In the rows, zero is written as 128.
Each row of numbers stands for one node and depends on some of the facts below. Use the named rows to name the rest.

How the nodes are related:
β a <- (112), (123), (126), (192), (208), (227), (265), (266), (275), (354), (376), (388), (406), (496), (50), (52), (534), (538), (576), (581), (61), (754), (771), (785), (863), (97)
β b <- (118), (124), (170), (212), (213), (253), (30), (323), (356), (424), (428), (43), (435), (439), (45), (498), (509), (650), (675), (676), (729), (750), (778), (797), (800), (813), (875), (908), (926)
β d <- (14), (18), (27), (301), (31), (371), (56), (575), (611), (619), (662), (728), (759), (762), (768), (802), (89), (91), (910)
β c <- (141), (151), (178), (21), (243), (32), (33), (421), (51), (603), (630), (642), (656), (767), (815), (861), (893)
{(112), (123), (141), (170), (192), (227), (253), (266), (27), (301), (31), (33), (406), (650), (754), (771), (861), (908), (926), (97)} π h
{(118), (208), (388), (43), (576), (603), (630), (676), (778), (800), (813), (91)} π i
{(124), (18), (21), (243), (275), (435), (575), (581), (611), (619), (656), (729), (767), (785)} π g
{(126), (14), (212), (213), (265), (356), (376), (421), (424), (439), (45), (50), (509), (51), (52), (538), (642), (662), (762), (797), (863), (875), (89), (893)} π e
{(151), (178), (30), (32), (323), (354), (371), (428), (496), (498), (534), (56), (61), (675), (728), (750), (759), (768), (802), (815), (910)} π f
{(112), (126), (21), (31), (421), (750)} λ vozes
{(118), (178), (354), (388), (575), (771), (875), (908), (910)} λ stogom
{(123), (14), (275), (323), (435), (767), (797), (802), (863)} λ potre
{(141), (208), (243), (266), (424), (498), (729), (91), (926)} λ trolegem
{(170), (213), (227), (630), (813)} λ rostun
{(18), (27), (371), (376), (534), (778), (97)} λ fofla
{(192), (30), (43), (52), (662)} λ graplam
{(212), (50), (51), (619), (675), (768), (815), (89)} λ zograk
{(265), (356), (406), (581), (676), (728), (861)} λ kestam
{(32), (496), (509), (538), (650), (762), (800)} λ suklatal
{(33), (45), (656), (759), (893)} λ drinapor

Known rows:
(759): [138 152  96 139  88  55 106 143 147 113 116 149 137 102 127 141 148 130
 143 164  74  75 148 104 117 159 125 142 129  97 186 161]
(27): [150 136  92 123  84  50 108 134 142 133 141 140 142  98 135 136 137 141
 144 169  96 100 149 125 133 173 126 135 141  99 162 164]
(534): [153 178  73 177 101  80  94 142 154  60 188 129 150 119 131 165 126 135
 132 166  89 120 119 136 115 176  98 173 109 103 164 107]
(861): [146 137  76 139  84  52  98 143 130 123 168 162 144 147 125 151  88 142
 139 149  89  94 167 148 136 162 128 134 145  88 174 135]
(14): [131 150  95 131 114  54 102 153 144 124 101 154 122 113 124 132 102 128
 134 172  91  94 169 104 126 171 141 150 151  95 184 144]
(227): [158 160  63 161 117  67  90 147 141  87 207 132 153 135 130 159  97 142
 138 170 118 131 131 166 140 183 110 174 133  92 178  85]
(875): [135 168  84 136 131  78  89 146 129 112 146 163 154 146 140 144  86 146
 115 120  79 107 143 120  85 162 125 170 145 113 149 121]
(910): [124 152 104 131 106  37  97 144 138 109 115 149 139 106 125 135 125 125
 145 156  78  82 150 105 115 159 128 155 137  96 201 156]
(762): [140 149  96 139  91  48 110 144 145 122 119 151 132 112 135 149 119 123
 136 178  76  90 162  97 107 169 139 141 143 104 173 160]
(926): [144 149  83 136 112  78  88 142 131 126 179 152 166 152 134 144 103 153
 117 121  98 103 142 157 120 168 115 150 155  94 129 122]
(750): [140 166  90 154 124  97  92 151 126 109 156 147 149 143 123 134 107 149
 129 105  94  93 131 123 101 146 107 173 144 111 170 120]
(619): [130 167  94 146  92  65  96 139 137 100 113 152 142  80 106 133 142 143
 145 154  83  67 145 106 102 165 136 152 111  82 201 178]
(56): [129 154  99 143  98  53  97 147 145 114 120 152 135 105 120 134 128 125
 146 161  85  81 158 107 127 162 126 146 138  92 195 153]
(754): [162 163  66 153 112  58  91 140 141  86 207 128 159 127 139 158  96 145
 137 167 114 138 127 164 131 187 105 174 127  97 170  96]
(785): [139 194  77 203 109  81  79 146 148  59 187 132 150 112 120 163 109 130
 134 149 107 117 131 137 112 177 104 187 109  89 186 111]
(61): [144 182  72 171 114  75  88 148 148  62 179 132 151 126 122 158 108 137
 137 160  94 119 126 143 119 175 101 178 115 102 178  96]
(642): [139 153  85 145 109  72 101 147 141 114 131 163 130 136 131 148  86 139
 144 145  78 101 165 110 116 168 129 153 134 108 168 141]

Rows to name:
No name comes twice in this set of rows, the named rows included.
[142 151  83 118 103  57 107 143 142 117 100 166 137 101 128 141 124 151
 138 181  80  88 157 101 101 173 146 152 127  97 179 165] | (89)
[166 165  68 153  99  68  90 131 146  82 204 127 160 120 141 166 115 145
 137 175 108 138 124 166 130 189  99 170 118 100 152 110] | (97)
[116 170  97 175 102  77  85 149 135  96 137 150 130 126 114 137  97 132
 148 115  96  82 164 112 132 157 120 154 129  81 189 147] | (767)
[146 154  79 141  97  74 105 142 140 107 133 165 135 133 132 155  96 146
 140 153  76  97 162 111 107 166 128 147 125 110 164 153] | (893)
[165 162  73 153 118  72  98 142 136  91 202 127 150 135 141 158  94 143
 147 163 123 140 124 155 130 176  97 184 132 105 188  92] | (112)
[132 159  89 156  81  66  93 142 137  99 142 157 145 136 129 152 108 129
 145 141  71  89 152 115 116 156 114 145 125 103 171 153] | (32)
[139 162  81 131  94  74  95 141 135  95 121 164 152 122 122 142 106 154
 145 147  75  84 146 119 113 158 119 155 108  99 177 161] | (815)
[162 178  64 171 105  83  94 144 156  72 182 133 144 123 138 172 104 136
 129 177  93 130 135 132 109 187 108 175 116 114 154 107] | (376)
[156 170  70 139 114  47  87 135 139  86 202 133 163 127 146 162  81 137
 135 158 108 146 125 163 123 186 105 180 127 104 182  98] | (771)
[160 158  58 173 100  55  91 147 147  89 226 138 163 143 129 169  92 143
 128 178 106 121 142 171 132 179 115 162 135  87 170  90] | (406)
[149 182  75 178 100  65  92 136 150  59 192 129 159 126 137 172 117 127
 129 163  82 121 123 136 110 176 102 170 112 102 173 103] | (496)
[149 133  97 118 104  46 106 139 132 146 132 140 131 108 135 127 120 136
 159 159 110 102 148 119 134 163 123 150 153  99 202 151] | (31)
[154 174  61 185 107  67  93 157 151  73 193 146 148 136 128 177  87 129
 121 182  95 120 149 140 111 180 124 170 132  96 169  86] | (265)
[134 157  89 149  99  69  97 145 136 101 132 159 134 135 123 140 100 137
 145 139  84  89 153 120 127 157 113 154 127 100 175 146] | (151)

The same nodes again, as new rows of numbers:
Some rows with their names:
(861): [ 87 189  84  43 101 123  67 178 111 134 102 156 136 145 143 148 130 151
 133  67 133 123 150 153 176  89 136]
(729): [ 97 106 146 182 104 180 184 164 113 114 105 140 198 131  79 158 110 124
 146 149 127 133 124 154 166 107 109]
(576): [178 106 106 100 152 125  80  77 149 129 165  84  68 104 138 118 121 121
 138  95 125 107 138  74 108 155 156]
(581): [128 158  90  49 137  95  88 111 145 155 142 119 119 137 134 135  97 158
 101  84 154 103 139 128  96  83 146]
(768): [117  93 141 160 133 113 161  89 160 134 136 121 111 121 153 113 131 155
 109 167 154 135  97 101  75  98  87]
(124): [109 128 151 175 119 149 168 170 111 124 104 148 189 129  77 139 135 107
 143 155 115 146 135 172 131 126 127]
(630): [150  95  84  82 112 177  71 113 123  96 124  94 119  96  94 154 131 100
 185  59 111 105 121  89 169 164 152]
(797): [128  99 154 164 131 155 163 173 112 124 118 134 180  90  84 163 134  78
 138 154  98 147 122 142 131 146 128]
(424): [115  75 155 163  97 169 170 154 123 114 102 130 182  97  67 157 131  91
 138 154 125 141 108 133 148 140 110]
(767): [135 175  95  99 123 173 103 143 126 113 145 133 131 145 127 155 119 126
 152  80 103 100 154 128 196 111 163]
(785): [150 163 105 104 138 128 117  98 133 143 166 120 100 160 154 111 107 159
 126 108 140  89 142 121 144 112 150]
(265): [139 130  93  55 142  88  79 116 148 163 142 105 106 105 123 135 113 138
  98  81 153 110 135  99  97 113 151]
(603): [167 107  97 105 133 158  54 120 136 110 129  92 102  97  95 143 140 100
 173  75 102 123 148  99 167 182 166]
(800): [169  92 154 163 156 148 170 153 102 115  92 108 179  94  96 152 148  54
 166 136  95 162 114 131  69 201 134]
(376): [146 133 116  96 146 100  52  88 159 150 152 103  70 118 116  94 121 147
 114 122 138 111 147 110 122 131 156]
(388): [154  97  98  87 132 109  49  74 159 132 149  91  70  88 113 119 114 141
 121 104 144 114 130  78 104 148 144]
(815): [110 139  94 104  90 155  62 126 137  91 122 135 102 128 122 132 136 143
 162  92 107 121 137 120 197 127 137]

Rows to name:
No name comes twice in this set of rows, the named rows included.
[130 119 152 162 162  99 185 101 139 152 155 125 138 142 141 122 112 149
  93 166 159 123 115 132  78  98 114] | (611)
[ 89  94 139 126 122 113 140 177 112 145  82 130 204  83  61 154 130  94
 119 132 126 161 129 169  99 148 123] | (356)
[195 157 109  84 164 129 134 102 118 140 154 103  93 137 162 118 137 120
 138  93 125  95 125 101  99 140 162] | (538)
[152  36 134 159 148 125 178  78 148 137 138  93 120  93 118 136 112 124
 105 148 162 118  99  63  68 130 108] | (91)
[128  53 142 160 118 162 152 155 112 109  86 106 183  78  66 157 133  84
 157 140 125 148 105 117 115 169 118] | (813)
[158  77 101  93 127 148  99  74 155 111 163  93  77 104 130 140 111 127
 141  87 140  89 114  54 130 143 138] | (208)
[120 182 160 154 129 140 206 182  82 120  86 164 190 159 154 135 162  93
 155 155 104 151 111 186 120 128 114] | (650)
[168 129 107  91 145 141 114  91 146 134 173 109  90 120 155 127 119 132
 119  94 134  92 127  70 142 122 144] | (863)
[106  97 131 114 151  61 156 121 137 163 118 115 127 117 153 125 114 144
  83 137 159 151 114 121  23 101  95] | (728)
[102 173  98  79  75 169 111 149 110 102 129 162 122 161 142 141 131 149
 150  85 123  89 127 126 236  90 130] | (141)
[142  77 157 191 142 136 133 154 126 119 107 115 154  74  77 151 143  71
 139 148  88 175 134 134  97 180 133] | (43)
[138 146 102 100 136 124 100  98 140 120 139 112  66 145 173 113 129 144
 127 100 132 108 137 100 133 133 138] | (61)
[ 95  86 141 165  95 169 170 151 121  94  97 140 178 112 109 148 136 110
 159 150 117 148 110 127 143 129  94] | (498)

Now the same nodes, written a new way:
Known rows:
(611): [151  92  84 148 178 101 126 102 158 155 120 101 163 126 125  93 116 106
 174 137 151 139 142 107 115 156 122 106 150 132 153 126 150]
(388): [ 95 179 157 172  84 183 133 164 100 145  95 134 151  86 151 128 123 104
 161 113  80 109 141 162  72 114 160  98 136  87 150 101  87]
(774): [148 191 140 162 118 108 128  98 166 113 178  95 133 160 134 143 163 113
  95 125 132  99 103 166 155 129  90 175 118 135  93 125 101]
(428): [159  94 129 102 178  92 115 112 149 132 165 118  95 145 109 138 150 167
 149 152 150 126 146 107 164  80 156 133 124 165 154 105 165]
(253): [140 105 151  93 171 116 129 111 126 145 125 109 136 138 109 147 167 162
 114 102 167 133 135 109 162 114 136 129 134 163 138 114 127]
(213): [146  94 158  87 175 106 135 155  99 119 128 159 144 129 143 145 119 153
  96 129 153 159 144 104 155 159  92 147 145 144 108 162 107]
(18): [155  92  87 158 183  97 148 111 164 150 117 148 110 167 119  89  77  83
 161 142 147 155 148 104  87 159 107  94 147 116 151 130 134]
(141): [149 171  98 104  78 109 115  97 160 132 129  99 163 134 106 140 171 156
  81 116 162 104  86 159 165 105 132 159  64 160  90 135 163]
(123): [ 96 187 164 171  88 177 137 139 152 149  94 109  98  98 149 139 165 109
 157 119  68 101 148 168  75 139 146 123 177  92 116  99  87]
(728): [122  93  86 152 171  87 125 107 161 148 169 129  85 107  87  99 105  86
 176 153 143 150 159 106 120 126 147 105 106 138 156 133 159]
(212): [119  95 146  84 167 117 115 133  92 103 136 128 157 135 135 146 116 151
  91 106 160 155 123 103 156 150 110 157 126 125 137 166 125]
(406): [101 183 140 172  82 191 124 140 107 134 114 102  88  94 134 141 149  89
 159 102  72  96 152 162  76 121 127 109 178  92 119  93  96]
(768): [119  86 109 153 175 108  99 119 163 139 139 106  87 122  91  93 101  90
 156 168 158 132 112  99 136 135 152 112 119 133 150 154 154]
(908): [135 101 145  93 159 116 147 149 120 149 137 159 103 174 114 145 151 161
 104 100 148 141 125 107 158 125 127 144 121 156 152 115 108]
(89): [ 84  84 134 104 162 122 105 119 113 140 132 107 159  92 119 109 110  82
 109 124 150 159 112 108 151 168 101 127 138 100 142 168 107]
(771): [108 179 157 168  82 192 120 159 102 128 117 119  84 104 140 135 159  94
 151 106  77  93 138 166  80 124 133 122 173  93 154  95  87]
(227): [131 182 161 170  74 186 108 167 108 123  78  98  87 102 147 127 152  97
 148 132  76  95 148 153  79 157 119 124 185  89  80  99  94]

Name these rows:
No name comes twice in this set of rows, the named rows included.
[146  86 109 140 181  90  98 126 162 139 185  96  86 125 107  80 116 100
 147 172 141 115 113 102 144 149 139 133 131 140 151 131 124] | (759)
[107 110 158  83 164  90 160 134 106 138 117 168 157 115 144 146 128 165
 123 107 140 159 136 136 163 153 132 158 155 159 136 148 129] | (797)
[133  88 102 141 175 100  98 107 159 158 167  96  96 101  99  94 145  99
 183 168 147 128 146 108 137 137 153 111 135 153 153 138 159] | (56)
[111 186 154 179  88 182 112 126  96 146 105  88 162  92 150 129 161 116
 164 127  83  97 156 166  74 114 155  97 149  92 121  91  88] | (576)
[152  96 132 116 172  98 103 122 136 103 143 129  77 170 108 140 127 166
 106 152 151 137 117 103 161  93 154 143 108 151 156 125 165] | (675)
[152 100 108 109 180  90 141 101 149 130 135 111 153 166 135 141 138 153
 149 120 149 138 145 103 154  95 130 131 148 153 159 104 162] | (124)
[ 88 177 157 175  75 183  94 145  97  88 113  95 125  80 149 142 122  89
 125 123  78 117 136 161  79 150 105 145 179  93 112 147  88] | (50)
[149 165 138 172  92 171 113 107 134 112 109  85 135  99 159 127 148 133
 175 134  71  91 155 144  73  98 130 115 179  90 141  87  98] | (785)
[152  94 156  91 171 121 135 150 115 140 104 153  91 168 112 137 158 156
  97 114 154 150 139 101 163 151 123 129 134 165  95 116 106] | (170)
[142  92  83 160 172 103 140 105 165 147 126 142 142 175 120  94  84 100
 168 122 142 144 119 112 114 159 123 110 138 113 157 127 147] | (575)
[125 113 140  91 180 100 134 116  99 130 169 113 173 109 134 143 153 161
 110 114 149 157 138 119 164 141 105 147 139 148 144 157 128] | (439)
[114  93 148  86 158  98 157 149  97 124 178 155 158 144 142 145 103 156
  97 106 154 156 112 122 154 143 107 150 116 134 157 153 108] | (875)
[124  95 108 122 157 131 146 133 152 154 108 154  95 119  98  96 117  76
 136 117 152 154 141 113 140 173 104  98 129 151 129 139  98] | (27)
[132  95 124  91 166 115 158 151 100 154 111 175 160 145 135 138 110 162
  99 108 157 152 122 108 155 111 161 116  72 148 152 121 101] | (118)

